Here is a tiny trained network, its code and every weight. The questions are about switching its units off for an input and a class, where a switched-off unit gives its printed mean instead of its output.

import numpy as np


def w(rows, s, z=0):
    codes = np.array(rows[::2]) - 128.0
    scale = np.full(codes.shape[1], s)
    scale[-1] = z or s
    return codes * scale


def f(y):
    return y / 2 * (1 + np.tanh(0.7978845608 * (y + 0.044715 * y**3)))


def log_softmax(a):
    a = a - a.max(-1, keepdims=True)
    return a - np.log(np.exp(a).sum(-1, keepdims=True))


def net(x, mask):
    res = np.array(x, float).reshape(1, 8) / 4 @ E
    y = f(res @ A[0][:, :-1].T + A[0][:, -1])
    res = res + np.where(mask, y, B[0][:, -1]) @ B[0][:, :-1]
    return log_softmax(res[-1] @ U[:, :-1].T + U[:, -1])


A, B = {}, {}
E = w([
[87,53,164,60,237,150,199,187,105,66,123],'x0',
[136,127,105,143,128,131,133,121,124,116,131],'x1',
[101,102,163,232,138,155,211,75,192,150,8],'x2',
[119,137,112,110,126,116,128,122,138,128,118],'x3',
[126,111,153,148,114,138,127,159,117,142,139],'x4',
[193,2,160,101,105,104,81,69,214,108,157],'x5',
[206,161,182,144,62,18,161,141,90,6,92],'x6',
[235,181,100,51,78,230,209,174,202,120,135],'x7',
],0.0054)
A[0] = w([
[86,245,111,139,145,144,182,153,47,172,78,121],'N0',
[107,123,198,204,133,180,188,71,165,140,6,143],'N1',
[138,141,121,46,126,104,46,172,78,124,188,12],'N2',
[163,143,113,57,148,115,64,179,68,118,204,48],'N3',
[190,173,120,49,67,194,202,171,195,140,129,115],'N4',
[190,175,222,130,63,67,143,141,90,17,90,139],'N5',
[102,104,81,119,182,230,92,111,143,244,148,148],'N6',
[131,127,93,70,99,133,75,149,60,104,215,18],'N7',
[71,127,109,105,178,191,93,114,188,220,168,157],'N8',
[180,2,162,93,109,112,89,76,213,111,152,182],'N9',
[153,195,62,222,24,119,52,74,152,185,166,109],'N10',
[186,15,152,100,125,103,97,72,215,134,153,163],'N11',
[42,77,136,193,171,47,33,98,43,117,109,172],'N12',
[105,60,145,75,226,151,186,170,104,57,145,177],'N13',
[192,151,163,145,86,45,155,144,102,40,94,120],'N14',
[148,161,103,87,125,90,61,179,88,139,216,70],'N15',
[214,184,106,76,90,221,200,181,196,109,150,111],'N16',
[143,148,115,68,116,120,83,148,75,119,237,11],'N17',
[163,216,122,185,53,118,51,75,149,198,147,135],'N18',
[154,74,135,121,94,115,85,70,200,116,174,160],'N19',
],0.0049,0.0011)
B[0] = w([
[100,232,98,177,83,36,201,199,64,138,209,212],'N0',
[230,41,25,194,65,41,193,40,200,227,110,236],'N1',
[165,65,86,149,109,77,161,68,211,172,108,199],'N2',
[201,85,131,177,128,97,199,36,185,200,129,207],'N3',
[145,136,115,189,201,93,36,170,201,71,143,233],'N4',
[129,80,102,59,77,179,42,123,56,129,45,242],'N5',
[154,111,64,69,66,157,70,175,40,127,40,242],'N6',
[208,51,86,137,120,100,191,72,184,173,79,194],'N7',
[107,102,61,78,87,177,79,160,43,132,45,224],'N8',
[35,220,93,161,74,74,162,209,59,123,238,235],'N9',
[71,101,252,64,162,230,199,74,149,42,141,252],'N10',
[61,218,59,112,58,40,153,212,55,130,233,224],'N11',
[139,112,166,229,214,102,30,176,201,71,139,248],'N12',
[84,100,188,98,153,186,197,76,108,92,131,202],'N13',
[123,76,88,60,70,180,62,152,76,129,39,216],'N14',
[173,113,110,169,125,141,175,73,177,161,134,206],'N15',
[139,154,136,203,239,98,13,203,210,73,131,248],'N16',
[207,41,73,157,92,46,221,38,188,206,84,198],'N17',
[63,117,242,89,205,215,166,61,120,44,146,233],'N18',
[73,175,150,107,118,105,173,155,60,100,182,192],'N19',
],0.0044,0.004)
U = w([
[196,48,57,183,95,57,248,35,224,226,88,83],'0',
[113,125,117,133,138,140,123,135,113,111,131,254],'1',
[123,143,149,195,246,104,2,176,209,85,136,85],'2',
[118,101,78,45,56,185,49,145,18,142,33,77],'3',
[69,240,104,140,87,67,224,184,54,137,234,98],'4',
[85,106,249,71,199,223,225,65,133,74,145,117],'5',
],0.0054,0.0035)

Each question gives the input, the list of numbers given to net, and the class t.
The units are the neurons (one row each of A and B). Each row of codes is followed by its name. A weight is (code - 128) times the scale printed after its matrix; where a second scale follows, it is the last column's (A, B and U).
mask holds one flag per neuron, in row order. A switched-off neuron (its flag False) gives its mean, the last column of its row in B, instead of its output. The means were averaged over made-up inputs and are rounded, as every weight is.
A unit's drop is (log p(t) with every unit on - log p(t) with that unit switched off) / (log p(t) with every unit on - log p(t) with every unit switched off).
The circuit of an input: a set's keep is (log p(t) with only the set's units on - log p(t) with every unit switched off) / (log p(t) with every unit on - log p(t) with every unit switched off). Starting from the 12 units with the biggest drops (on a tie, the unit counted first), units are removed one at a time, each time the one whose removal leaves the highest keep (on an exact tie, the one counted first), for as long as the keep stays at least 0.8.
circuit, biggest first: the units of the circuit, biggest drop first
unit that matters most: the unit with the biggest drop
top k neurons: the k neurons with the biggest drops, biggest first
drop when u is switched off: that unit's drop, to one decimal
input [-6,4,-3,0,-5,-4,5,7], class 2: circuit, biggest first : [N16 N4]
input [7,6,-7,-7,3,1,-4,8], class 2: circuit, biggest first : [N16]
input [-5,0,-6,3,-5,-2,-5,5], class 0: circuit, biggest first : [N17 N7]
input [6,1,6,6,-7,-2,-8,-4], class 3: circuit, biggest first : [N6 N8]
input [-8,1,4,-7,-3,8,3,-6], class 4: circuit, biggest first : [N11 N9]
input [-1,-6,-5,1,6,-4,7,-5], class 3: top 2 neurons : [N5 N14]
input [-5,6,1,0,-4,5,-8,7], class 3: top 3 neurons : [N6 N8 N12]
input [0,0,1,-3,7,-1,8,7], class 3: top 3 neurons : [N5 N14 N12]
input [1,2,0,-5,-8,8,3,8], class 2: top 3 neurons : [N16 N4 N0]
input [2,-2,5,5,-4,-3,7,-2], class 3: circuit, biggest first : [N5 N14]
input [1,-2,-1,-6,8,8,4,5], class 4: top 2 neurons : [N9 N11]
input [-8,-7,-3,-4,-6,0,-4,5], class 5: circuit, biggest first : [N10 N18]
input [-7,0,-2,7,-1,6,0,-4], class 5: top 3 neurons : [N10 N18 N0]
input [-8,-4,1,-1,3,-7,4,-3], class 5: circuit, biggest first : [N10 N18]
input [-3,-2,3,6,4,-3,-8,7], class 3: unit that matters most : N6
input [-1,6,0,1,0,-3,-7,1], class 3: top 2 neurons : [N6 N8]
input [-8,-3,-6,5,-2,-5,8,8], class 2: top 2 neurons : [N16 N4]
input [1,-2,-7,2,-6,6,3,4], class 0: circuit, biggest first : [N17 N3]
input [2,2,-2,4,-4,8,7,-7], class 4: top 3 neurons : [N9 N11 N19]
input [7,6,8,8,-6,-3,-7,-4], class 0: circuit, biggest first : [N1]
input [-5,-2,-7,-8,-1,-2,-4,8], class 2: top 3 neurons : [N16 N4 N1]
input [-7,3,-4,0,-4,8,6,5], class 4: top 2 neurons : [N9 N11]
input [-2,-5,-4,-6,2,-1,7,-2], class 3: top 3 neurons : [N5 N14 N1]
input [2,5,0,4,3,6,-8,-2], class 3: top 2 neurons : [N6 N8]
input [0,-3,4,-5,-5,-4,-2,5], class 2: top 3 neurons : [N16 N4 N17]
input [-4,0,4,-1,-7,7,-1,-6], class 4: drop when N16 is switched off : 0.1
input [-7,-4,0,-5,6,-5,4,-8], class 2: circuit, biggest first : [N12]
input [8,-2,-4,6,-6,-6,-8,8], class 2: drop when N16 is switched off : 1.0
input [-4,-2,2,-2,2,6,2,4], class 4: drop when N0 is switched off : -0.1
input [0,-2,-8,-1,2,7,-2,1], class 0: drop when N17 is switched off : 0.2
